Below is a small trained network, with its code and all its weights. Each question gives an input and a target symbol and asks what happens when units are switched off, that is, made to give their printed mean instead of their output.

import numpy as np


def w(rows, s, z=0):
    codes = np.array(rows[::2]) - 128.0
    scale = np.full(codes.shape[1], s)
    scale[-1] = z or s
    return codes * scale


def f(y):
    return y / 2 * (1 + np.tanh(0.7978845608 * (y + 0.044715 * y**3)))


def softmax(a):
    e = np.exp(a - a.max(-1, keepdims=True))
    return e / e.sum(-1, keepdims=True)


def log_softmax(a):
    a = a - a.max(-1, keepdims=True)
    return a - np.log(np.exp(a).sum(-1, keepdims=True))


def net(x, mask):
    ids = ['ΣΩαβδεζηθξτψ'.index(c) for c in x.split()]
    T = len(ids)
    res = E[ids] + P[:T]
    r = res
    for j in range(3):
        rows = slice(4 * j, 4 * j + 4)
        q, k, v = (r @ M[0][rows].T for M in (Q, K, V))
        z = softmax(np.where(np.tri(T) > 0, q @ k.T / 4**0.5, -1e9)) @ v
        o = O[0][rows]
        res = res + np.where(mask[j], z, o[:, -1]) @ o[:, :-1]
    y = f(res @ A[0][:, :-1].T + A[0][:, -1])
    res = res + np.where(mask[3:7], y, B[0][:, -1]) @ B[0][:, :-1]
    return log_softmax(res[-1] @ U[:, :-1].T + U[:, -1])


Q, K, V, O, A, B = {}, {}, {}, {}, {}, {}
E = w([
[96,50,152],'Σ',
[70,174,120],'Ω',
[104,109,156],'α',
[248,177,202],'β',
[21,135,87],'δ',
[92,32,82],'ε',
[255,161,119],'ζ',
[64,161,177],'η',
[70,60,26],'θ',
[191,243,87],'ξ',
[255,80,142],'τ',
[240,142,51],'ψ',
],0.0076)
P = w([
[139,99,31],'0',
[150,142,191],'1',
[133,102,17],'2',
[147,145,195],'3',
[123,108,9],'4',
[141,145,195],'5',
[115,113,9],'6',
[145,143,200],'7',
[113,120,3],'8',
[140,145,192],'9',
],0.0041)
Q[0] = w([
[43,99,252],'head 0',
[125,92,138],'head 0',
[135,178,181],'head 0',
[103,144,156],'head 0',
[129,106,83],'head 1',
[98,107,42],'head 1',
[175,167,225],'head 1',
[74,97,83],'head 1',
[108,132,141],'head 2',
[128,95,104],'head 2',
[122,83,66],'head 2',
[153,124,86],'head 2',
],0.023)
K[0] = w([
[2,39,200],'head 0',
[88,116,124],'head 0',
[126,170,182],'head 0',
[119,106,151],'head 0',
[85,99,160],'head 1',
[44,66,131],'head 1',
[238,191,129],'head 1',
[50,107,98],'head 1',
[136,110,123],'head 2',
[109,111,156],'head 2',
[72,116,167],'head 2',
[94,164,135],'head 2',
],0.024)
V[0] = w([
[70,101,107],'head 0',
[135,116,112],'head 0',
[156,160,155],'head 0',
[180,147,139],'head 0',
[89,105,149],'head 1',
[93,112,143],'head 1',
[254,180,79],'head 1',
[52,114,145],'head 1',
[144,95,148],'head 2',
[86,125,107],'head 2',
[168,160,133],'head 2',
[94,88,108],'head 2',
],0.0071)
O[0] = w([
[61,84,117,81],'head 0',
[126,103,137,156],'head 0',
[166,177,123,131],'head 0',
[190,157,143,180],'head 0',
[88,129,162,88],'head 1',
[97,123,169,94],'head 1',
[232,144,2,247],'head 1',
[87,111,205,63],'head 1',
[133,92,141,123],'head 2',
[162,164,87,132],'head 2',
[82,121,162,132],'head 2',
[173,130,74,146],'head 2',
],0.007,0.0015)
A[0] = w([
[202,131,128,2],'neuron 0',
[58,91,60,201],'neuron 1',
[178,38,121,200],'neuron 2',
[132,106,5,199],'neuron 3',
],0.026,0.0048)
B[0] = w([
[235,141,180,203],'neuron 0',
[145,204,207,205],'neuron 1',
[83,5,200,198],'neuron 2',
[95,127,16,249],'neuron 3',
],0.026,0.015)
U = w([
[14,57,122,199],'Σ',
[38,202,55,136],'Ω',
[51,71,57,117],'α',
[200,199,195,89],'β',
[155,254,172,71],'δ',
[104,86,246,69],'ε',
[186,110,128,156],'ζ',
[92,169,51,216],'η',
[118,168,150,222],'θ',
[178,248,92,155],'ξ',
[120,6,153,2],'τ',
[128,77,75,140],'ψ',
],0.0046,0.0067)

Each question gives the input, a string of symbols that net reads in full, and the target symbol t.
The units are the heads (4 rows each of Q, K, V and O) and the neurons (one row each of A and B). Each row of codes is followed by its name. A weight is (code - 128) times the scale printed after its matrix; where a second scale follows, it is the last column's (O, A, B and U).
mask holds one flag per unit, heads first, then neurons. A switched-off unit (its flag False) gives its mean, the last column of its rows in O or B, instead of its output. The means were averaged over made-up inputs and are rounded, as every weight is.
A unit's drop is (log p(t) with every unit on - log p(t) with that unit switched off) / (log p(t) with every unit on - log p(t) with every unit switched off).
The circuit of an input: a set's keep is (log p(t) with only the set's units on - log p(t) with every unit switched off) / (log p(t) with every unit on - log p(t) with every unit switched off). Starting from all 7 units, units are removed one at a time, each time the one whose removal leaves the highest keep (on an exact tie, the one counted first), for as long as the keep stays at least 0.8.
units of the circuit, in order: the units of the circuit, biggest drop first
unit that matters most: the unit with the biggest drop
top k neurons: the k neurons with the biggest drops, biggest first
drop of u: that unit's drop, to one decimal
input ε η ξ ε τ ξ ξ α, target α: top 2 neurons -> (neuron 1; neuron 0)
input Ω ε ε ε, target ε: unit that matters most -> head 1
input ξ Σ ψ ζ, target ζ: units of the circuit, in order -> (neuron 0; head 1; neuron 1)
input β ε τ ξ α ξ ε ζ ε Ω, target Ω: top 3 neurons -> (neuron 0; neuron 2; neuron 3)
input δ ψ Ω ζ ξ η, target η: units of the circuit, in order -> (neuron 2; neuron 1)
input ε ε ζ, target ψ: top 3 neurons -> (neuron 1; neuron 3; neuron 0)
input Ω ζ ξ, target η: units of the circuit, in order -> (neuron 1; neuron 2; neuron 3)
input ψ ξ δ ε ε τ ε ε ζ τ, target τ: units of the circuit, in order -> (neuron 2; head 1)
input Σ α θ ζ Σ τ ε, target Σ: top 2 neurons -> (neuron 0; neuron 2)
input α Ω ξ, target η: top 3 neurons -> (neuron 2; neuron 1; neuron 0)
input Ω δ Ω, target δ: top 3 neurons -> (neuron 2; neuron 3; neuron 1)
input β ε Σ ε ε ε ζ ψ, target ψ: units of the circuit, in order -> (neuron 3; head 1; neuron 0; neuron 1)
input ψ β β, target ζ: top 3 neurons -> (neuron 0; neuron 1; neuron 2)
input Σ ε ξ τ ψ ε ε ψ ψ, target α: unit that matters most -> neuron 1
input ε Σ η Σ ε ψ ε ζ Ω ξ, target ξ: top 3 neurons -> (neuron 0; neuron 2; neuron 3)
input ξ ξ τ τ, target τ: top 2 neurons -> (neuron 2; neuron 1)
input η ε ξ ε δ, target δ: top 3 neurons -> (neuron 1; neuron 2; neuron 3)
input Σ α ξ η, target η: top 3 neurons -> (neuron 2; neuron 1; neuron 0)
input β ε ε ψ Ω α, target α: drop of neuron 3 -> 0.2
input η ε ε β ζ ε, target ε: drop of neuron 3 -> 0.8
input ε ψ β, target ζ: drop of neuron 0 -> 2.4
input ξ ε ε ε ε ε ψ, target α: drop of neuron 0 -> 0.1
input Σ ξ ε ε Σ Σ θ, target Ω: unit that matters most -> neuron 3
